Below are the code and all the weights of a small trained network. Each question names an input and a class and asks about switching units off, where a switched-off unit gives its printed mean instead of its output.

import numpy as np


def w(rows, s, z=0):
    codes = np.array(rows[::2]) - 128.0
    scale = np.full(codes.shape[1], s)
    scale[-1] = z or s
    return codes * scale


def norm(h):
    return h / np.sqrt((h * h).mean(-1, keepdims=True) + 1e-5)


def f(y):
    return np.maximum(y, 0)


def log_softmax(a):
    a = a - a.max(-1, keepdims=True)
    return a - np.log(np.exp(a).sum(-1, keepdims=True))


def net(x, mask):
    res = np.array(x, float).reshape(1, 6) / 4 @ E
    u = 0
    for l in range(2):
        y = f(norm(res) @ A[l][:, :-1].T + A[l][:, -1])
        res = res + np.where(mask[u : u + 9], y, B[l][:, -1]) @ B[l][:, :-1]
        u += 9
    return log_softmax(norm(res)[-1] @ U[:, :-1].T + U[:, -1])


A, B = {}, {}
E = w([
[120,76,165,166,7,129,168,181,17,146,128,164],'x0',
[51,147,102,91,87,117,66,87,168,122,154,65],'x1',
[236,220,142,92,129,34,187,170,26,140,94,127],'x2',
[171,97,178,163,146,94,83,83,143,131,90,123],'x3',
[99,68,43,171,43,171,204,44,112,126,199,182],'x4',
[142,116,158,75,147,118,145,78,96,116,123,105],'x5',
],0.011)
A[0] = w([
[140,161,176,84,121,112,133,145,62,106,101,114,42],'L0N1',
[145,128,202,49,159,123,88,143,124,118,112,56,61],'L0N2',
[137,121,187,119,132,135,95,164,101,138,90,125,2],'L0N3',
[138,160,119,110,118,61,84,104,133,107,114,80,16],'L0N4',
[184,184,140,116,248,114,85,142,179,118,90,105,82],'L0N5',
[141,181,157,101,147,90,66,163,144,124,102,69,72],'L0N6',
[155,145,126,121,116,88,188,181,27,133,120,128,98],'L0N7',
[181,153,147,146,121,104,184,200,79,133,91,182,114],'L0N8',
[140,253,100,15,169,91,174,137,148,120,140,68,139],'L0N9',
],0.012,0.0071)
B[0] = w([
[133,103,113,138,111,121,168,99,106,183,198,135,173],'L0N1',
[98,214,146,82,187,139,127,162,140,116,127,36,202],'L0N2',
[139,124,221,99,193,134,199,137,172,111,138,64,156],'L0N3',
[105,108,106,148,120,141,98,154,124,161,153,52,160],'L0N4',
[99,130,115,169,78,37,137,74,202,148,3,129,247],'L0N5',
[136,166,101,131,150,58,157,128,156,162,57,95,206],'L0N6',
[171,115,136,130,66,174,104,140,46,128,170,174,225],'L0N7',
[164,140,189,93,132,175,101,177,106,69,173,157,229],'L0N8',
[73,109,70,131,179,169,33,149,82,146,117,99,243],'L0N9',
],0.011)
A[1] = w([
[95,126,161,132,41,92,175,100,111,126,191,129,59],'L1N1',
[69,87,120,140,55,127,124,120,100,130,114,129,75],'L1N2',
[65,49,191,141,228,227,99,115,250,70,153,116,72],'L1N3',
[183,88,51,164,145,76,197,2,160,94,107,207,90],'L1N4',
[136,108,167,127,100,58,67,117,121,180,154,89,20],'L1N5',
[66,91,83,176,102,174,107,118,238,106,126,204,142],'L1N6',
[210,181,150,118,123,100,238,100,98,63,129,125,98],'L1N7',
[121,182,131,164,146,84,100,173,221,164,92,85,131],'L1N8',
[149,101,110,117,118,91,244,34,131,107,124,131,3],'L1N9',
],0.0098,0.006)
B[1] = w([
[137,171,92,118,127,47,92,134,147,186,56,57,173],'L1N1',
[55,151,129,131,125,110,71,67,189,100,166,81,175],'L1N2',
[86,162,1,110,173,198,72,244,17,191,135,22,238],'L1N3',
[194,73,175,147,139,94,226,28,178,138,133,199,190],'L1N4',
[91,125,115,140,54,77,107,122,114,115,147,26,146],'L1N5',
[127,92,50,150,185,181,200,64,152,107,250,107,255],'L1N6',
[158,166,174,94,78,112,197,107,140,88,145,190,167],'L1N7',
[67,70,175,178,30,78,176,132,220,56,119,210,253],'L1N8',
[155,125,161,153,117,31,198,152,215,107,94,136,143],'L1N9',
],0.0084,0.0095)
U = w([
[82,178,130,130,146,68,64,146,161,135,9,99,17],'0',
[225,144,196,110,95,170,141,168,39,110,185,187,64],'1',
[152,115,158,159,139,91,199,80,210,121,114,151,141],'2',
[99,133,46,136,146,184,118,120,94,150,187,103,254],'3',
],0.015,0.0029)

Each question gives the input, the list of numbers given to net, and the class t.
The units are the neurons (one row each of A and B). Each row of codes is followed by its name. A weight is (code - 128) times the scale printed after its matrix; where a second scale follows, it is the last column's (A, B and U).
mask holds one flag per neuron, layer by layer. A switched-off neuron (its flag False) gives its mean, the last column of its row in B, instead of its output. The means were averaged over made-up inputs and are rounded, as every weight is.
A unit's drop is (log p(t) with every unit on - log p(t) with that unit switched off) / (log p(t) with every unit on - log p(t) with every unit switched off).
The circuit of an input: a set's keep is (log p(t) with only the set's units on - log p(t) with every unit switched off) / (log p(t) with every unit on - log p(t) with every unit switched off). Starting from the 12 units with the biggest drops (on a tie, the unit counted first), units are removed one at a time, each time the one whose removal leaves the highest keep (on an exact tie, the one counted first), for as long as the keep stays at least 0.8.
units of the circuit, in order: the units of the circuit, biggest drop first
k most important neurons: the k neurons with the biggest drops, biggest first
top k neurons in layer l: the k neurons of layer l with the biggest drops, biggest first
drop of u: that unit's drop, to one decimal
input [2,-3,2,4,-8,-6], class 2: top neuron in layer 0 : L0N3
input [5,1,-1,8,-8,1], class 2: units of the circuit, in order : L0N9, L1N3
input [4,8,3,-1,6,1], class 0: units of the circuit, in order : L1N1, L1N6
input [-2,-1,-1,3,6,-3], class 2: top 2 neurons in layer 0 : L0N9, L0N8
input [-4,-3,-8,8,1,2], class 3: 2 most important neurons : L1N3, L0N6
input [4,-5,-8,8,-1,5], class 3: 2 most important neurons : L1N3, L0N5
input [8,7,3,-1,-6,8], class 1: 2 most important neurons : L0N7, L0N5
input [2,-1,-3,7,8,-6], class 2: 2 most important neurons : L0N9, L1N4
input [-5,0,-5,8,-2,-3], class 2: top 2 neurons in layer 1 : L1N8, L1N4
input [-3,-7,-3,2,-7,-6], class 2: top 2 neurons in layer 0 : L0N5, L0N9
input [-5,-2,-6,-3,-3,-6], class 2: top 2 neurons in layer 1 : L1N8, L1N6
input [3,3,3,-3,5,8], class 1: top 2 neurons in layer 1 : L1N3, L1N6
input [1,8,8,0,0,-4], class 3: drop of L0N9 : 0.3
input [1,-4,4,7,0,5], class 1: drop of L1N9 : 0.0
input [3,-5,-2,-4,4,6], class 1: top neuron in layer 0 : L0N5
input [7,-4,-8,5,-4,-2], class 3: drop of L1N3 : 0.1
